Below are the code and all the weights of a small trained network. Each question names an input and a class and asks about switching units off, where a switched-off unit gives its printed mean instead of its output.

import numpy as np


def w(rows, s, z=0):
    codes = np.array(rows[::2]) - 128.0
    scale = np.full(codes.shape[1], s)
    scale[-1] = z or s
    return codes * scale


def f(y):
    return y / 2 * (1 + np.tanh(0.7978845608 * (y + 0.044715 * y**3)))


def log_softmax(a):
    a = a - a.max(-1, keepdims=True)
    return a - np.log(np.exp(a).sum(-1, keepdims=True))


def net(x, mask):
    res = np.array(x, float).reshape(1, 6) / 4 @ E
    y = f(res @ A[0][:, :-1].T + A[0][:, -1])
    res = res + np.where(mask, y, B[0][:, -1]) @ B[0][:, :-1]
    return log_softmax(res[-1] @ U[:, :-1].T + U[:, -1])


A, B = {}, {}
E = w([
[207,158,147,112,42,224],'x0',
[111,141,113,148,122,141],'x1',
[108,218,254,209,112,99],'x2',
[166,11,144,240,120,150],'x3',
[34,58,177,71,64,155],'x4',
[129,127,127,131,128,126],'x5',
],0.0064)
A[0] = w([
[54,133,108,127,196,56,89],'neuron 1',
[157,41,152,199,142,156,93],'neuron 2',
[155,53,141,199,134,156,49],'neuron 3',
[144,177,244,160,117,89,73],'neuron 4',
[199,141,163,101,56,183,122],'neuron 5',
[207,159,155,97,40,178,103],'neuron 6',
[113,170,237,191,114,124,117],'neuron 7',
[218,187,89,176,208,87,243],'neuron 8',
[148,55,118,210,95,135,88],'neuron 9',
[208,169,142,92,29,172,63],'neuron 10',
[116,172,216,182,116,103,163],'neuron 11',
[30,81,179,95,51,111,250],'neuron 12',
[21,63,186,54,56,152,194],'neuron 13',
[154,54,133,204,112,134,77],'neuron 14',
[126,160,254,173,141,93,97],'neuron 15',
[173,36,169,203,149,146,135],'neuron 16',
[181,151,125,92,83,211,36],'neuron 17',
[169,180,121,118,70,231,89],'neuron 18',
[63,128,84,159,190,74,94],'neuron 19',
[105,232,217,204,108,108,132],'neuron 20',
[69,99,146,124,193,32,194],'neuron 21',
[53,118,107,139,204,67,107],'neuron 22',
[111,187,97,50,124,120,68],'neuron 23',
[244,199,79,168,201,111,214],'neuron 24',
[156,205,90,93,147,95,89],'neuron 25',
[174,63,18,84,168,164,126],'neuron 26',
[89,215,110,32,109,116,112],'neuron 27',
],0.0061,0.002)
B[0] = w([
[146,77,183,174,204,187,175],'neuron 1',
[42,231,192,44,180,84,172],'neuron 2',
[22,229,177,73,194,110,157],'neuron 3',
[48,76,40,59,123,197,208],'neuron 4',
[137,42,179,178,177,137,188],'neuron 5',
[125,33,201,187,199,175,196],'neuron 6',
[85,73,46,51,109,152,221],'neuron 7',
[129,71,135,151,22,54,232],'neuron 8',
[24,214,195,62,155,91,164],'neuron 9',
[93,73,181,182,203,180,192],'neuron 10',
[102,63,49,31,110,180,216],'neuron 11',
[181,109,137,175,53,71,221],'neuron 12',
[121,124,145,204,20,22,232],'neuron 13',
[50,235,199,59,186,86,162],'neuron 14',
[72,68,19,58,118,208,217],'neuron 15',
[61,196,197,41,155,75,189],'neuron 16',
[76,77,131,162,215,146,165],'neuron 17',
[97,59,200,189,200,166,188],'neuron 18',
[165,65,142,177,154,171,164],'neuron 19',
[69,67,85,58,118,152,254],'neuron 20',
[240,60,179,164,178,161,203],'neuron 21',
[194,57,188,170,219,238,177],'neuron 22',
[9,198,152,108,182,94,162],'neuron 23',
[115,61,146,165,35,2,235],'neuron 24',
[49,158,170,149,137,30,166],'neuron 25',
[8,70,23,33,136,125,204],'neuron 26',
[40,185,223,119,219,65,196],'neuron 27',
],0.0047,0.0048)
U = w([
[82,76,14,51,141,182,53],'0',
[73,254,207,95,207,92,70],'1',
[142,107,130,149,122,124,254],'2',
[159,56,176,234,217,198,58],'3',
[145,126,117,141,112,120,232],'4',
[133,102,125,198,36,43,50],'5',
[244,241,86,149,112,202,49],'6',
],0.0085,0.0055)

Each question gives the input, the list of numbers given to net, and the class t.
The units are the neurons (one row each of A and B). Each row of codes is followed by its name. A weight is (code - 128) times the scale printed after its matrix; where a second scale follows, it is the last column's (A, B and U).
mask holds one flag per neuron, in row order. A switched-off neuron (its flag False) gives its mean, the last column of its row in B, instead of its output. The means were averaged over made-up inputs and are rounded, as every weight is.
A unit's drop is (log p(t) with every unit on - log p(t) with that unit switched off) / (log p(t) with every unit on - log p(t) with every unit switched off).
The circuit of an input: a set's keep is (log p(t) with only the set's units on - log p(t) with every unit switched off) / (log p(t) with every unit on - log p(t) with every unit switched off). Starting from the 12 units with the biggest drops (on a tie, the unit counted first), units are removed one at a time, each time the one whose removal leaves the highest keep (on an exact tie, the one counted first), for as long as the keep stays at least 0.8.
units of the circuit, in order: the units of the circuit, biggest drop first
most important unit: the unit with the biggest drop
k most important neurons: the k neurons with the biggest drops, biggest first
drop when u is switched off: that unit's drop, to one decimal
input [-2,0,0,3,6,0], class 5: most important unit => neuron 13
input [1,6,-5,-8,5,8], class 1: units of the circuit, in order => [neuron 27; neuron 23]
input [-6,2,-5,-3,-8,0], class 5: units of the circuit, in order => [neuron 24; neuron 8]
input [-4,-1,1,-4,8,3], class 5: units of the circuit, in order => [neuron 13; neuron 12]
input [3,-4,-5,3,8,1], class 5: units of the circuit, in order => [neuron 13; neuron 12]
input [-7,-6,6,7,-1,-2], class 1: units of the circuit, in order => [neuron 16; neuron 2]
input [2,0,-6,5,-8,1], class 5: units of the circuit, in order => [neuron 24; neuron 8]
input [7,2,6,-2,5,7], class 3: units of the circuit, in order => [neuron 6; neuron 10]
input [-2,-6,3,-3,7,3], class 5: units of the circuit, in order => [neuron 13; neuron 12]
input [-4,-3,5,-5,-7,2], class 5: units of the circuit, in order => [neuron 24; neuron 8]
input [2,-7,-5,-5,8,-6], class 5: units of the circuit, in order => [neuron 13; neuron 12]
input [7,1,3,1,-5,5], class 3: units of the circuit, in order => [neuron 6; neuron 18]
input [4,-4,-2,-6,-5,-2], class 1: 3 most important neurons => [neuron 27; neuron 23; neuron 25]
input [4,-3,5,-2,-8,4], class 5: most important unit => neuron 24
input [-1,-7,2,6,-8,-1], class 5: 2 most important neurons => [neuron 24; neuron 8]
input [1,5,-7,-8,-5,-4], class 1: 3 most important neurons => [neuron 27; neuron 23; neuron 25]
input [3,4,8,0,3,-2], class 0: drop when neuron 13 is switched off => 0.0
input [6,-6,8,-5,7,3], class 0: drop when neuron 20 is switched off => 0.1
input [1,-1,-6,-7,-2,4], class 1: drop when neuron 23 is switched off => 0.2
input [-4,-6,7,-7,4,0], class 0: most important neuron => [neuron 15]
